Here is a tiny trained network, its code and every weight. The questions are about switching its units off for an input and a target symbol, where a switched-off unit gives its printed mean instead of its output.

import numpy as np


def w(rows, s, z=0):
    codes = np.array(rows[::2]) - 128.0
    scale = np.full(codes.shape[1], s)
    scale[-1] = z or s
    return codes * scale


def f(y):
    return y / 2 * (1 + np.tanh(0.7978845608 * (y + 0.044715 * y**3)))


def softmax(a):
    e = np.exp(a - a.max(-1, keepdims=True))
    return e / e.sum(-1, keepdims=True)


def log_softmax(a):
    a = a - a.max(-1, keepdims=True)
    return a - np.log(np.exp(a).sum(-1, keepdims=True))


def net(x, mask):
    ids = ['Φγηθλμστ'.index(c) for c in x.split()]
    T = len(ids)
    res = E[ids] + P[:T]
    u = 0
    for l in range(2):
        r = res
        for j in range(3):
            rows = slice(2 * j, 2 * j + 2)
            q, k, v = (r @ M[l][rows].T for M in (Q, K, V))
            z = softmax(np.where(np.tri(T) > 0, q @ k.T / 2**0.5, -1e9)) @ v
            o = O[l][rows]
            res = res + np.where(mask[u + j], z, o[:, -1]) @ o[:, :-1]
        u += 3
        y = f(res @ A[l][:, :-1].T + A[l][:, -1])
        res = res + np.where(mask[u : u + 4], y, B[l][:, -1]) @ B[l][:, :-1]
        u += 4
    return log_softmax(res[-1] @ U[:, :-1].T + U[:, -1])


Q, K, V, O, A, B = {}, {}, {}, {}, {}, {}
E = w([
[5,183,143],'Φ',
[194,107,149],'γ',
[70,99,110],'η',
[140,116,40],'θ',
[158,210,141],'λ',
[182,156,114],'μ',
[84,168,174],'σ',
[85,179,176],'τ',
],0.017)
P = w([
[162,253,240],'0',
[93,184,91],'1',
[111,187,89],'2',
[110,179,77],'3',
[109,188,68],'4',
[97,176,70],'5',
[99,175,59],'6',
[87,152,64],'7',
[84,158,57],'8',
[80,150,63],'9',
[71,132,77],'10',
[80,156,75],'11',
],0.0046)
Q[0] = w([
[137,106,165],'L0H1',
[211,198,175],'L0H1',
[213,126,120],'L0H2',
[188,189,189],'L0H2',
[246,134,94],'L0H3',
[146,97,111],'L0H3',
],0.014)
K[0] = w([
[139,89,98],'L0H1',
[212,83,141],'L0H1',
[172,178,42],'L0H2',
[254,183,180],'L0H2',
[141,150,198],'L0H3',
[83,100,142],'L0H3',
],0.016)
V[0] = w([
[177,177,170],'L0H1',
[226,43,28],'L0H1',
[255,163,130],'L0H2',
[66,76,191],'L0H2',
[68,158,65],'L0H3',
[172,118,87],'L0H3',
],0.0091)
O[0] = w([
[216,174,234,242],'L0H1',
[48,3,182,4],'L0H1',
[148,48,212,224],'L0H2',
[156,179,92,32],'L0H2',
[115,93,47,160],'L0H3',
[48,163,122,102],'L0H3',
],0.0054,0.0035)
A[0] = w([
[193,131,133,51],'L0N1',
[2,192,145,244],'L0N2',
[181,113,80,76],'L0N3',
[152,216,162,4],'L0N4',
],0.0081,0.0025)
B[0] = w([
[126,117,174,149],'L0N1',
[101,236,70,254],'L0N2',
[71,102,98,133],'L0N3',
[253,154,165,213],'L0N4',
],0.0074,0.0046)
Q[1] = w([
[246,56,161],'L1H1',
[233,151,154],'L1H1',
[171,38,226],'L1H2',
[182,147,127],'L1H2',
[198,41,177],'L1H3',
[123,206,184],'L1H3',
],0.011)
K[1] = w([
[176,86,31],'L1H1',
[241,36,98],'L1H1',
[113,54,84],'L1H2',
[154,91,137],'L1H2',
[127,134,10],'L1H3',
[93,129,186],'L1H3',
],0.011)
V[1] = w([
[114,196,88],'L1H1',
[151,203,98],'L1H1',
[254,131,63],'L1H2',
[243,188,191],'L1H2',
[171,196,253],'L1H3',
[60,202,46],'L1H3',
],0.01)
O[1] = w([
[254,127,157,132],'L1H1',
[163,130,143,155],'L1H1',
[76,196,163,185],'L1H2',
[158,174,217,253],'L1H2',
[36,87,168,221],'L1H3',
[114,208,100,114],'L1H3',
],0.0094,0.024)
A[1] = w([
[170,158,211,178],'L1N1',
[122,2,169,66],'L1N2',
[173,221,98,2],'L1N3',
[193,236,66,112],'L1N4',
],0.0071,0.0099)
B[1] = w([
[142,107,119,254],'L1N1',
[92,169,2,151],'L1N2',
[64,117,113,157],'L1N3',
[114,96,121,175],'L1N4',
],0.016,0.025)
U = w([
[76,254,85,87],'Φ',
[32,7,116,140],'γ',
[163,188,66,216],'η',
[207,54,90,254],'θ',
[78,45,181,32],'λ',
[97,66,132,108],'μ',
[131,166,130,82],'σ',
[135,180,136,84],'τ',
],0.0055,0.0097)

Each question gives the input, a string of symbols that net reads in full, and the target symbol t.
The units are the heads (2 rows each of Q, K, V and O) and the neurons (one row each of A and B). Each row of codes is followed by its name. A weight is (code - 128) times the scale printed after its matrix; where a second scale follows, it is the last column's (O, A, B and U).
mask holds one flag per unit, layer by layer, with each layer's heads first. A switched-off unit (its flag False) gives its mean, the last column of its rows in O or B, instead of its output. The means were averaged over made-up inputs and are rounded, as every weight is.
A unit's drop is (log p(t) with every unit on - log p(t) with that unit switched off) / (log p(t) with every unit on - log p(t) with every unit switched off).
The circuit of an input: a set's keep is (log p(t) with only the set's units on - log p(t) with every unit switched off) / (log p(t) with every unit on - log p(t) with every unit switched off). Starting from the 12 units with the biggest drops (on a tie, the unit counted first), units are removed one at a time, each time the one whose removal leaves the highest keep (on an exact tie, the one counted first), for as long as the keep stays at least 0.8.
units of the circuit, in order: the units of the circuit, biggest drop first
unit that matters most: the unit with the biggest drop
k most important neurons of layer l: the k neurons of layer l with the biggest drops, biggest first
which heads matter: for each layer, one digit per head in row order, 1 if its drop is at least 0.15 and else 0, layers parted by /
drop when u is switched off: that unit's drop, to one decimal
input μ θ λ, target θ: which heads matter -> 110 / 011
input λ γ λ, target γ: unit that matters most -> L0H2
input λ γ τ σ Φ γ λ η σ λ γ, target η: units of the circuit, in order -> [L1H3; L0H2]
input η Φ τ η, target η: units of the circuit, in order -> [L1H1; L0H1]
input τ γ λ σ γ θ, target τ: units of the circuit, in order -> [L0H1; L1H2; L0N4; L1N2]
input λ γ γ λ Φ η γ Φ τ, target λ: which heads matter -> 100 / 011
input θ τ θ γ τ τ Φ σ γ τ γ η, target θ: units of the circuit, in order -> [L1H1; L0N2]
input Φ τ γ γ γ τ γ γ, target Φ: units of the circuit, in order -> [L1H3; L0H2; L0N2]
input Φ μ Φ λ Φ γ λ μ θ, target Φ: which heads matter -> 110 / 010
input Φ η θ Φ, target Φ: units of the circuit, in order -> [L1H3; L0N2]
input τ γ η γ θ σ, target τ: which heads matter -> 110 / 010
input τ γ γ Φ η, target τ: units of the circuit, in order -> [L0H1; L1H2; L0N4; L1H1]
input τ τ γ σ μ η, target τ: units of the circuit, in order -> [L0N4; L1H2; L0H1; L1H1]
input γ θ γ γ μ τ λ λ σ τ σ, target γ: which heads matter -> 111 / 011
input η λ Φ η, target η: units of the circuit, in order -> [L0H1; L1H1]
input γ τ μ η θ λ, target θ: 3 most important neurons of layer 0 -> [L0N2; L0N4; L0N1]
input Φ τ γ σ τ λ γ γ σ η, target Φ: units of the circuit, in order -> [L0H1]
input λ γ σ λ σ η Φ γ, target Φ: units of the circuit, in order -> [L1H3; L0N2; L0H2]
input τ σ τ λ μ γ λ γ, target γ: 2 most important neurons of layer 0 -> [L0N4; L0N2]
input γ λ η γ γ σ, target γ: which heads matter -> 111 / 001
input γ τ λ λ λ, target λ: unit that matters most -> L1H3
input λ σ γ μ λ γ λ Φ η η, target λ: 2 most important neurons of layer 0 -> [L0N4; L0N1]
input γ γ γ τ, target γ: 2 most important neurons of layer 0 -> [L0N2; L0N1]
input θ λ γ γ λ τ, target θ: 2 most important neurons of layer 1 -> [L1N3; L1N2]
input λ γ γ μ γ η, target λ: drop when L0H3 is switched off -> 0.0
input θ γ λ θ η γ γ γ, target η: drop when L0H3 is switched off -> 0.1
input τ τ θ λ γ θ γ μ σ γ η Φ, target Φ: drop when L0H3 is switched off -> 0.4
input λ γ λ γ λ θ σ, target λ: drop when L1H2 is switched off -> 1.0
input γ γ Φ λ θ, target γ: most important neuron of layer 0 -> [L0N2]
input λ Φ η μ θ λ Φ μ σ, target λ: 2 most important neurons of layer 1 -> [L1N2; L1N1]
